Here is a tiny trained network, its code and every weight. The questions are about switching its units off for an input and a class, where a switched-off unit gives its printed mean instead of its output.

import numpy as np


def w(rows, s, z=0):
    codes = np.array(rows[::2]) - 128.0
    scale = np.full(codes.shape[1], s)
    scale[-1] = z or s
    return codes * scale


def f(y):
    return np.maximum(y, 0)


def log_softmax(a):
    a = a - a.max(-1, keepdims=True)
    return a - np.log(np.exp(a).sum(-1, keepdims=True))


def net(x, mask):
    res = np.array(x, float).reshape(1, 7) / 4 @ E
    y = f(res @ A[0][:, :-1].T + A[0][:, -1])
    res = res + np.where(mask, y, B[0][:, -1]) @ B[0][:, :-1]
    return log_softmax(res[-1] @ U[:, :-1].T + U[:, -1])


A, B = {}, {}
E = w([
[81,129,87,65,226,127,191,10],'x0',
[125,196,139,160,62,254,203,104],'x1',
[126,128,129,126,129,129,126,127],'x2',
[84,66,62,223,151,193,80,155],'x3',
[45,199,47,53,94,94,106,184],'x4',
[121,34,124,82,159,159,202,241],'x5',
[98,226,179,202,208,123,150,203],'x6',
],0.0088)
A[0] = w([
[177,169,126,135,127,139,110,205,61],'neuron 0',
[99,140,150,103,45,222,189,135,94],'neuron 1',
[117,96,53,215,155,135,71,148,215],'neuron 2',
[140,107,139,91,131,157,165,172,113],'neuron 3',
[130,169,111,128,99,222,173,129,49],'neuron 4',
[123,72,112,78,105,141,133,94,90],'neuron 5',
[143,124,107,116,98,131,124,96,130],'neuron 6',
[171,99,183,178,128,176,156,77,110],'neuron 7',
[130,71,129,116,179,41,78,144,141],'neuron 8',
[136,161,120,163,94,156,163,100,132],'neuron 9',
[114,89,168,119,132,151,169,168,117],'neuron 10',
[156,103,147,158,148,157,143,125,90],'neuron 11',
[107,163,126,165,174,147,153,136,97],'neuron 12',
[94,162,125,141,200,121,168,117,75],'neuron 13',
[90,114,158,99,129,146,148,185,126],'neuron 14',
[114,69,20,202,106,141,142,100,195],'neuron 15',
[178,127,192,73,71,50,180,120,254],'neuron 16',
[173,117,161,145,124,151,118,135,102],'neuron 17',
[118,32,108,77,12,157,115,72,72],'neuron 18',
[93,182,178,169,178,110,152,178,95],'neuron 19',
[92,79,118,136,114,129,196,158,123],'neuron 20',
[110,138,99,84,211,176,167,47,86],'neuron 21',
[55,172,70,79,86,137,105,173,97],'neuron 22',
[161,141,174,135,22,140,82,210,88],'neuron 23',
[123,121,126,114,124,167,168,153,85],'neuron 24',
[182,129,149,158,68,123,94,159,73],'neuron 25',
[179,63,185,173,160,116,142,93,130],'neuron 26',
[173,78,126,93,179,138,171,186,92],'neuron 27',
[128,179,145,172,125,115,62,63,123],'neuron 28',
],0.012,0.007)
B[0] = w([
[184,107,124,127,166,75,112,103,181],'neuron 0',
[99,108,168,94,123,153,40,222,215],'neuron 1',
[139,162,160,63,128,155,200,141,235],'neuron 2',
[147,167,87,158,104,148,124,46,176],'neuron 3',
[138,104,158,98,102,124,58,211,190],'neuron 4',
[187,148,158,168,146,98,127,82,175],'neuron 5',
[152,130,137,172,143,164,143,138,161],'neuron 6',
[85,126,135,119,65,80,106,127,189],'neuron 7',
[119,164,191,110,107,152,2,249,217],'neuron 8',
[113,104,122,100,102,151,86,191,179],'neuron 9',
[140,138,98,103,91,136,93,93,178],'neuron 10',
[95,144,136,162,115,100,146,101,159],'neuron 11',
[175,159,155,155,125,93,146,148,175],'neuron 12',
[203,106,144,155,183,72,119,105,178],'neuron 13',
[132,145,93,132,91,158,129,93,182],'neuron 14',
[131,158,151,64,126,156,210,153,211],'neuron 15',
[89,157,165,78,145,182,204,130,249],'neuron 16',
[111,84,114,146,98,84,157,151,159],'neuron 17',
[212,139,231,242,144,111,134,90,219],'neuron 18',
[181,140,224,211,124,118,161,99,210],'neuron 19',
[138,145,94,108,96,172,135,78,179],'neuron 20',
[156,31,54,95,230,87,122,188,211],'neuron 21',
[42,55,138,182,7,43,163,69,223],'neuron 22',
[174,93,57,87,203,85,169,137,237],'neuron 23',
[138,135,106,115,112,152,86,103,159],'neuron 24',
[163,67,41,86,205,115,135,136,185],'neuron 25',
[29,102,117,85,41,53,129,98,191],'neuron 26',
[118,180,39,161,103,187,82,73,189],'neuron 27',
[139,206,35,101,107,181,73,41,202],'neuron 28',
],0.0082,0.014)
U = w([
[163,51,79,117,182,81,145,149,93],'0',
[85,126,186,128,119,154,34,201,109],'1',
[177,134,205,251,129,121,154,113,122],'2',
[8,87,132,163,58,52,163,112,106],'3',
[122,192,60,146,105,193,95,71,99],'4',
[85,173,189,61,144,179,246,150,115],'5',
[106,136,149,114,119,129,154,139,247],'6',
],0.011,0.015)

Each question gives the input, the list of numbers given to net, and the class t.
The units are the neurons (one row each of A and B). Each row of codes is followed by its name. A weight is (code - 128) times the scale printed after its matrix; where a second scale follows, it is the last column's (A, B and U).
mask holds one flag per neuron, in row order. A switched-off neuron (its flag False) gives its mean, the last column of its row in B, instead of its output. The means were averaged over made-up inputs and are rounded, as every weight is.
A unit's drop is (log p(t) with every unit on - log p(t) with that unit switched off) / (log p(t) with every unit on - log p(t) with every unit switched off).
The circuit of an input: a set's keep is (log p(t) with only the set's units on - log p(t) with every unit switched off) / (log p(t) with every unit on - log p(t) with every unit switched off). Starting from the 12 units with the biggest drops (on a tie, the unit counted first), units are removed one at a time, each time the one whose removal leaves the highest keep (on an exact tie, the one counted first), for as long as the keep stays at least 0.8.
circuit, biggest first: the units of the circuit, biggest drop first
unit that matters most: the unit with the biggest drop
k most important neurons: the k neurons with the biggest drops, biggest first
drop when u is switched off: that unit's drop, to one decimal
input [1,4,3,-8,-4,-7,-6], class 5: 2 most important neurons -> neuron 16; neuron 27
input [6,6,3,5,-3,8,-1], class 4: circuit, biggest first -> neuron 27
input [7,-1,6,-1,8,7,-4], class 3: 2 most important neurons -> neuron 22; neuron 23
input [1,-7,5,7,3,3,2], class 1: 3 most important neurons -> neuron 8; neuron 16; neuron 23
input [5,-3,-6,2,8,-7,-6], class 3: 2 most important neurons -> neuron 22; neuron 27
input [6,4,-8,-8,-8,3,1], class 3: circuit, biggest first -> neuron 26; neuron 7
input [1,-7,-4,-6,3,4,-8], class 2: 3 most important neurons -> neuron 18; neuron 5; neuron 1
input [1,-7,6,-1,-5,-8,-6], class 4: 3 most important neurons -> neuron 28; neuron 1; neuron 4
input [-7,-1,1,-5,-3,7,-3], class 0: 4 most important neurons -> neuron 23; neuron 25; neuron 28; neuron 17
input [-7,-3,3,1,-8,-6,-3], class 3: 2 most important neurons -> neuron 26; neuron 7
input [-3,0,5,6,7,-5,-7], class 2: 2 most important neurons -> neuron 18; neuron 26
input [-6,-5,-5,-1,-3,7,-3], class 4: circuit, biggest first -> neuron 27; neuron 3
input [4,2,3,2,-3,-4,-3], class 0: 4 most important neurons -> neuron 21; neuron 16; neuron 22; neuron 27
input [-5,-6,-4,-5,-5,-2,0], class 1: 3 most important neurons -> neuron 8; neuron 22; neuron 2
input [-2,0,1,-8,-5,-3,-6], class 5: unit that matters most -> neuron 16
input [-3,7,3,-5,-7,-4,0], class 1: circuit, biggest first -> neuron 1; neuron 9
input [-3,-5,-4,-1,1,-2,1], class 1: drop when neuron 15 is switched off -> 0.2
input [-8,-7,2,7,-7,-2,4], class 0: drop when neuron 23 is switched off -> 0.6
input [4,-4,6,7,-7,-2,-8], class 2: drop when neuron 18 is switched off -> 2.4
input [-5,-4,-2,4,-2,6,8], class 2: circuit, biggest first -> neuron 19
